x =
[ 0.47 -1.92 -0.28  1.25  0.50  0.48 -0.16 -2.47  1.97 -6.30 -5.90  2.04
  5.38  2.51 -0.96  0.86]
Which number is the entry just left of 0.86?
A: -0.96
The entry just right of 0.47 is -1.92
Which number is the entry just left of 2.04?
A: -5.90
Which number is the entry just left of the largest entry?
A: 2.04
Which number is the entry just right of the largest entry?
A: 2.51

Read these off the grid that follows.
1) Which number is the bottom-right entry?
2) Which number is the entry directly below 54?
3) Which number is the largest entry in the first row?
4) Which number is the first entry, reading row by row?
5) Which number is the largest entry in the last column?
6) Which number is the entry just right of the smallest entry?
7) Which number is the entry in the bottom-left corner?
8) Which number is the fifth entry, reading row by row?
[[56 30 63 55]
 [54 41 58 66]
 [61 64 56 80]
 [60 24 67 44]
 [65 15 75 30]
 [61 22 69 39]]
1) 39
2) 61
3) 63
4) 56
5) 80
6) 75
7) 61
8) 54

Questions about the grid below. Indices start at 0.
1) Report the entry in row 1 and column 0.
2) Report the entry at row 2, column 2.
3) Report the top-right entry.
4) Report the top-left entry.
5) Report the entry directly below 4.21.
6) Report the entry at row 2, column 0.
7) Report the largest entry.
8) Report the entry at row 0, column 2.
3.82,4.15,3.29,3.40,3.47,4.45,3.85,3.80,4.01,3.96,4.20,4.58,3.23,3.22
3.62,3.59,5.01,5.06,5.52,4.24,3.96,4.56,4.18,4.07,3.45,4.18,4.72,4.08
4.53,3.79,4.27,3.95,5.43,4.04,3.34,4.61,4.74,4.30,3.44,3.22,4.88,3.47
3.89,3.81,4.37,3.72,4.06,4.01,4.66,3.74,4.18,3.95,4.45,4.48,4.20,3.47
4.70,4.61,3.77,3.65,4.69,4.80,4.13,4.34,3.49,4.36,3.38,3.91,3.70,4.57
4.28,3.06,4.63,5.44,5.14,3.58,3.93,4.32,4.80,3.87,3.59,4.17,4.50,3.56
4.18,3.58,3.86,3.91,4.52,3.75,4.21,4.06,4.32,4.19,3.47,3.56,4.53,4.51
4.09,4.35,4.39,3.85,3.90,3.80,3.58,3.87,4.14,3.56,3.74,3.00,3.65,4.61
4.08,3.84,4.07,3.68,4.39,4.22,4.03,4.15,3.65,2.93,3.85,4.64,4.65,3.63
3.61,4.43,4.26,4.70,4.41,2.83,3.37,4.30,5.26,3.44,3.86,4.69,4.24,3.63
1) 3.62
2) 4.27
3) 3.22
4) 3.82
5) 3.58
6) 4.53
7) 5.52
8) 3.29

B = [[3, 3, 2, 1, 6, -15, -8, 5, 6, -6, -13, -2, 8, -11, -8, -15], [8, 10, 3, 8, 10, 3, 5, 12, 8, 3, 7, 6, 4, 3, -1, 5], [8, 8, -2, 7, 9, 7, 3, 10, 7, -1, 7, 3, 0, 3, -3, 14], [-15, -30, 36, -26, -21, -3, 27, -28, 3, -31, -27, 24, 28, 28, 32, -8], [12, 14, 1, 16, 11, 16, 4, 12, 6, 22, 18, 3, 1, 5, 7, 16], [26, 16, 12, 18, 26, -32, -4, 19, 31, -2, -31, 10, 27, -12, -19, -20], [-6, -6, 0, -9, -4, -11, -6, -4, -1, -15, -12, -3, 3, -7, -5, -13], [-15, -34, 50, -28, -23, -4, 39, -33, 8, -32, -33, 36, 39, 40, 43, -12], [-10, -19, 23, -17, -14, 3, 18, -18, 1, -21, -14, 16, 17, 20, 24, -1], [16, 12, 8, 16, 13, 13, 5, 11, 13, 17, 8, 6, 11, 6, 10, 17], [-2, -4, 5, -6, -2, 2, 6, -2, 2, -14, -3, 5, 4, 6, 4, 4], [-20, -16, 1, -20, -18, 8, 1, -15, -15, -17, 4, -4, -5, 4, 14, -1]]
The entry just left of the largest entry? -34
The maximum? 50
The entry just left of the smallest entry -> -15
The entry just right of the largest entry? -28

a =
[[ 4.97 -4.84  4.73  3.96 -1.06 -2.30 -5.21 -1.90  3.15 -0.40  1.20 -3.14]
 [-5.23  1.58  4.54  6.07  5.59 -5.36  4.55 -0.91 -4.49  1.02 -1.83  2.41]
 [ 5.16  5.62  1.38  3.78  2.26  4.03 -1.28 -2.86 -5.24  4.15  5.97  0.50]
 [ 0.35 -4.94 -0.49  5.38  0.18 -0.56 -0.92 -5.10 -3.67 -2.34 -0.75 -2.71]
 [-2.42  3.86  5.03 -5.64 -1.63  5.69  2.13 -2.87  5.71  3.22 -1.75  0.20]]
Indices start at 0.
Which number is the top entry of the column that holds the smallest entry?
Answer: 3.96
The entry at row 2, column 0 is 5.16
The top-left entry is 4.97
The entry directly above 2.41 -> -3.14
Which number is the entry just right of the smallest entry?
Answer: -1.63
The entry directly above the smallest entry -> 5.38
The entry in row 0 and column 1: -4.84
Which number is the minimum?
Answer: -5.64
Which number is the entry directly above -1.75?
Answer: -0.75
Which number is the entry in the bottom-left corner?
Answer: -2.42
Which number is the entry at row 1, column 2?
Answer: 4.54
The entry directly below the largest entry is 3.78
The entry just left of 4.15: -5.24
Which number is the bottom-right entry?
Answer: 0.20
Which number is the entry just right of -5.24?
Answer: 4.15
Which number is the entry in row 1 and column 1?
Answer: 1.58
The entry in row 1 and column 0 -> -5.23
The entry just right of 5.97 is 0.50
Which number is the entry at row 0, column 2?
Answer: 4.73
Which number is the entry just right of the largest entry?
Answer: 5.59
Which number is the entry just left of the smallest entry?
Answer: 5.03
Which number is the entry directly below -0.56?
Answer: 5.69
The entry just right of 4.03 -> -1.28
Which number is the entry just left of 5.38?
Answer: -0.49
Which number is the maximum?
Answer: 6.07
The entry directly above 0.18 -> 2.26
The entry directly above -5.10 -> -2.86
